Here is a tiny trained network, its code and every weight. The questions are about switching its units off for an input and a class, where a switched-off unit gives its printed mean instead of its output.

import numpy as np


def w(rows, s, z=0):
    codes = np.array(rows[::2]) - 128.0
    scale = np.full(codes.shape[1], s)
    scale[-1] = z or s
    return codes * scale


def norm(h):
    return h / np.sqrt((h * h).mean(-1, keepdims=True) + 1e-5)


def f(y):
    return y / 2 * (1 + np.tanh(0.7978845608 * (y + 0.044715 * y**3)))


def log_softmax(a):
    a = a - a.max(-1, keepdims=True)
    return a - np.log(np.exp(a).sum(-1, keepdims=True))


def net(x, mask):
    res = np.array(x, float).reshape(1, 5) / 4 @ E
    u = 0
    for l in range(2):
        y = f(norm(res) @ A[l][:, :-1].T + A[l][:, -1])
        res = res + np.where(mask[u : u + 3], y, B[l][:, -1]) @ B[l][:, :-1]
        u += 3
    return log_softmax(norm(res)[-1] @ U[:, :-1].T + U[:, -1])


A, B = {}, {}
E = w([
[125,97,76,84,108,125,84],'x0',
[169,160,126,135,150,113,123],'x1',
[83,106,46,175,198,71,125],'x2',
[240,137,149,196,173,67,3],'x3',
[64,238,166,122,156,68,213],'x4',
],0.011)
A[0] = w([
[125,219,123,162,187,43,137,33],'L0N1',
[106,253,139,140,169,65,148,13],'L0N2',
[225,107,77,157,183,84,41,2],'L0N3',
],0.019,0.0035)
B[0] = w([
[180,206,175,142,218,77,224,210],'L0N1',
[136,183,213,168,192,32,228,212],'L0N2',
[119,15,50,105,10,162,53,250],'L0N3',
],0.011,0.017)
A[1] = w([
[129,62,51,136,190,111,32,1],'L1N1',
[6,106,112,89,103,174,223,81],'L1N2',
[114,164,105,145,169,171,75,97],'L1N3',
],0.023,0.0048)
B[1] = w([
[177,104,115,181,162,69,105,240],'L1N1',
[43,218,3,90,106,211,141,252],'L1N2',
[242,153,40,97,61,141,161,123],'L1N3',
],0.014,0.015)
U = w([
[148,120,232,124,87,194,81,4],'0',
[176,20,57,189,95,72,47,208],'1',
[118,194,154,172,177,47,237,243],'2',
[47,181,9,113,89,199,145,86],'3',
],0.013,0.002)

Each question gives the input, the list of numbers given to net, and the class t.
The units are the neurons (one row each of A and B). Each row of codes is followed by its name. A weight is (code - 128) times the scale printed after its matrix; where a second scale follows, it is the last column's (A, B and U).
mask holds one flag per neuron, layer by layer. A switched-off neuron (its flag False) gives its mean, the last column of its row in B, instead of its output. The means were averaged over made-up inputs and are rounded, as every weight is.
A unit's drop is (log p(t) with every unit on - log p(t) with that unit switched off) / (log p(t) with every unit on - log p(t) with every unit switched off).
The circuit of an input: a set's keep is (log p(t) with only the set's units on - log p(t) with every unit switched off) / (log p(t) with every unit on - log p(t) with every unit switched off). Starting from all 6 units, units are removed one at a time, each time the one whose removal leaves the highest keep (on an exact tie, the one counted first), for as long as the keep stays at least 0.8.
units of the circuit, in order: the units of the circuit, biggest drop first
top k neurons: the k neurons with the biggest drops, biggest first
drop of u: that unit's drop, to one decimal
input [-8,8,-7,-2,-8], class 0: units of the circuit, in order => (L1N2 L1N1)
input [-5,-1,3,2,-1], class 1: units of the circuit, in order => (L0N3)
input [-5,-2,-3,2,-1], class 0: top 4 neurons => (L1N2 L0N3 L1N1 L0N2)
input [3,-1,-7,2,3], class 0: top 3 neurons => (L1N2 L0N1 L0N2)
input [-1,4,-7,4,1], class 0: top 3 neurons => (L1N2 L1N1 L0N3)
input [7,-4,6,-3,6], class 2: top 3 neurons => (L0N3 L0N2 L0N1)
input [-1,-6,-4,2,-1], class 0: drop of L1N1 => 0.3
input [-1,-6,5,1,-1], class 1: drop of L1N2 => 0.0
input [3,-5,-5,1,-2], class 0: drop of L0N2 => 0.1
input [2,-4,-5,0,-3], class 0: top 2 neurons => (L1N2 L0N3)
